Here is a tiny trained network, its code and every weight. The questions are about switching its units off for an input and a class, where a switched-off unit gives its printed mean instead of its output.

import numpy as np


def w(rows, s, z=0):
    codes = np.array(rows[::2]) - 128.0
    scale = np.full(codes.shape[1], s)
    scale[-1] = z or s
    return codes * scale


def norm(h):
    return h / np.sqrt((h * h).mean(-1, keepdims=True) + 1e-5)


def f(y):
    return y / 2 * (1 + np.tanh(0.7978845608 * (y + 0.044715 * y**3)))


def log_softmax(a):
    a = a - a.max(-1, keepdims=True)
    return a - np.log(np.exp(a).sum(-1, keepdims=True))


def net(x, mask):
    res = np.array(x, float).reshape(1, 7) / 4 @ E
    u = 0
    for l in range(3):
        y = f(norm(res) @ A[l][:, :-1].T + A[l][:, -1])
        res = res + np.where(mask[u : u + 5], y, B[l][:, -1]) @ B[l][:, :-1]
        u += 5
    return log_softmax(norm(res)[-1] @ U[:, :-1].T + U[:, -1])


A, B = {}, {}
E = w([
[140,171,168,65,117,3,164,102,163,80,171,168],'x0',
[149,136,184,117,130,117,88,140,99,151,132,101],'x1',
[213,131,73,108,139,132,147,174,29,76,167,137],'x2',
[132,108,135,198,184,83,172,76,101,113,115,90],'x3',
[116,140,100,131,222,133,114,112,126,195,210,181],'x4',
[141,176,110,85,153,149,135,93,133,138,107,83],'x5',
[43,102,130,77,131,125,94,96,58,92,132,126],'x6',
],0.0073)
A[0] = w([
[113,237,75,71,160,133,157,104,125,153,92,53,103],'L0N1',
[84,89,41,124,108,170,220,113,190,83,154,147,83],'L0N2',
[114,129,101,125,171,103,114,146,134,177,163,135,2],'L0N3',
[169,114,254,109,126,128,87,152,99,174,194,44,101],'L0N4',
[77,59,153,204,87,79,141,209,110,126,167,191,97],'L0N5',
],0.0073,0.0068)
B[0] = w([
[184,81,204,212,134,145,2,119,159,39,146,235,244],'L0N1',
[71,244,130,116,244,138,196,182,106,83,78,173,182],'L0N2',
[138,239,111,123,119,85,101,5,128,172,117,154,111],'L0N3',
[56,235,90,145,228,157,203,164,131,60,64,208,241],'L0N4',
[206,160,167,132,167,169,21,66,171,64,111,155,251],'L0N5',
],0.0089,0.0022)
A[1] = w([
[28,107,149,87,120,110,67,83,32,82,149,120,54],'L1N1',
[111,109,155,227,194,94,187,75,103,71,158,48,37],'L1N2',
[86,131,92,138,217,99,103,180,133,179,196,123,253],'L1N3',
[118,143,205,168,35,172,195,153,102,33,68,102,26],'L1N4',
[254,212,163,218,86,117,192,172,177,218,120,150,42],'L1N5',
],0.0055,0.0021)
B[1] = w([
[113,122,11,153,197,93,117,155,226,72,157,49,200],'L1N1',
[175,40,166,8,161,106,104,149,128,200,101,194,208],'L1N2',
[133,139,82,152,16,61,134,154,123,166,31,122,254],'L1N3',
[146,177,52,139,55,44,120,123,133,208,93,170,217],'L1N4',
[1,78,42,69,199,82,46,116,116,32,172,35,231],'L1N5',
],0.0094,0.0036)
A[2] = w([
[188,114,53,118,123,104,139,166,2,91,199,140,2],'L2N1',
[97,172,83,162,186,117,93,88,94,220,239,193,34],'L2N2',
[109,180,191,73,106,32,185,79,143,85,243,142,152],'L2N3',
[6,103,190,154,124,107,123,104,213,181,119,127,29],'L2N4',
[92,169,105,25,63,191,94,205,176,136,183,164,42],'L2N5',
],0.0066,0.0024)
B[2] = w([
[94,176,223,106,100,149,169,87,196,147,178,118,249],'L2N1',
[169,151,97,105,4,82,104,132,135,35,21,92,202],'L2N2',
[106,89,97,206,118,247,96,163,74,191,90,108,252],'L2N3',
[188,175,164,78,100,153,197,141,85,84,223,119,230],'L2N4',
[163,58,155,137,221,50,156,63,111,164,113,135,210],'L2N5',
],0.012,0.0038)
U = w([
[160,155,78,107,2,52,115,124,124,129,52,104,119],'0',
[65,106,64,103,172,101,100,146,153,70,168,67,172],'1',
[154,177,206,89,97,169,190,107,134,130,202,110,142],'2',
[197,116,162,163,135,166,50,103,152,58,102,166,141],'3',
[100,80,98,186,109,210,122,156,63,208,112,106,123],'4',
[96,189,124,130,184,116,185,163,104,115,61,172,177],'5',
[173,45,151,83,183,55,135,92,115,199,109,144,107],'6',
[121,146,121,165,136,74,130,160,154,160,134,159,2],'7',
],0.017,0.0061)

Each question gives the input, the list of numbers given to net, and the class t.
The units are the neurons (one row each of A and B). Each row of codes is followed by its name. A weight is (code - 128) times the scale printed after its matrix; where a second scale follows, it is the last column's (A, B and U).
mask holds one flag per neuron, layer by layer. A switched-off neuron (its flag False) gives its mean, the last column of its row in B, instead of its output. The means were averaged over made-up inputs and are rounded, as every weight is.
A unit's drop is (log p(t) with every unit on - log p(t) with that unit switched off) / (log p(t) with every unit on - log p(t) with every unit switched off).
The circuit of an input: a set's keep is (log p(t) with only the set's units on - log p(t) with every unit switched off) / (log p(t) with every unit on - log p(t) with every unit switched off). Starting from the 12 units with the biggest drops (on a tie, the unit counted first), units are removed one at a time, each time the one whose removal leaves the highest keep (on an exact tie, the one counted first), for as long as the keep stays at least 0.8.
units of the circuit, in order: the units of the circuit, biggest drop first
most important unit: the unit with the biggest drop
k most important neurons: the k neurons with the biggest drops, biggest first
k most important neurons of layer l: the k neurons of layer l with the biggest drops, biggest first
input [-3,3,-6,4,-1,8,2], class 3: units of the circuit, in order => (L0N1)
input [3,-5,-4,-2,-3,6,-6], class 1: 2 most important neurons of layer 0 => (L0N5; L0N4)
input [4,8,-7,-3,-7,2,-4], class 5: 4 most important neurons => (L0N4; L1N3; L2N2; L1N4)
input [-8,4,5,4,2,8,6], class 3: 3 most important neurons => (L0N1; L2N3; L1N5)
input [0,-2,1,8,-1,-3,-6], class 6: 3 most important neurons => (L1N2; L1N1; L2N2)
input [4,-4,2,-8,-7,6,-5], class 6: 2 most important neurons => (L2N5; L1N3)
input [-8,4,-5,8,5,-8,-1], class 3: 3 most important neurons => (L0N5; L2N3; L2N5)
input [5,7,-5,2,0,-4,-6], class 5: 3 most important neurons => (L0N4; L1N1; L2N3)
input [-7,-1,-6,1,4,7,6], class 3: 2 most important neurons => (L0N1; L1N5)
input [-6,-8,-1,4,7,-4,7], class 5: 3 most important neurons => (L0N2; L1N4; L1N5)
input [-3,-7,6,-8,-4,-1,-1], class 6: 2 most important neurons => (L2N5; L0N4)
input [-4,-4,5,-5,-3,-4,-5], class 1: 3 most important neurons => (L1N5; L1N2; L2N4)
input [0,-1,-7,-2,-3,7,-7], class 1: 3 most important neurons => (L1N5; L2N1; L0N5)
input [6,-7,8,3,4,2,3], class 2: most important unit => L2N1
input [-8,5,-7,4,8,4,4], class 0: 2 most important neurons => (L2N2; L2N3)
input [-5,0,-6,-6,6,6,-3], class 0: 2 most important neurons => (L2N2; L0N5)
input [-3,-1,0,5,-6,-7,8], class 1: 3 most important neurons => (L1N1; L1N3; L0N1)
input [7,-3,8,5,-7,-6,-1], class 2: 4 most important neurons => (L2N1; L1N3; L2N2; L0N1)
input [-4,-1,6,-6,5,-8,-6], class 3: 3 most important neurons of layer 1 => (L1N2; L1N1; L1N4)
input [-7,2,-6,-8,5,7,-4], class 6: units of the circuit, in order => (L2N5)
input [-8,1,8,3,7,7,-4], class 2: 2 most important neurons of layer 2 => (L2N1; L2N3)
input [-5,-7,-1,6,6,-4,0], class 5: 2 most important neurons of layer 2 => (L2N3; L2N5)
input [7,4,2,3,8,7,-8], class 0: 2 most important neurons of layer 0 => (L0N5; L0N3)
input [-2,-1,-5,3,-4,3,-3], class 2: 2 most important neurons of layer 2 => (L2N4; L2N2)
input [-5,-7,-3,-5,7,7,-2], class 0: 2 most important neurons of layer 0 => (L0N5; L0N4)
input [0,5,1,-6,-5,-7,6], class 3: 4 most important neurons of layer 1 => (L1N5; L1N3; L1N2; L1N1)
input [-3,5,-1,8,0,-4,2], class 6: most important unit => L1N2
input [4,4,-3,-8,-1,-6,-8], class 1: 2 most important neurons of layer 1 => (L1N5; L1N2)
input [7,8,-7,3,-4,-2,-4], class 5: 3 most important neurons of layer 2 => (L2N1; L2N3; L2N4)
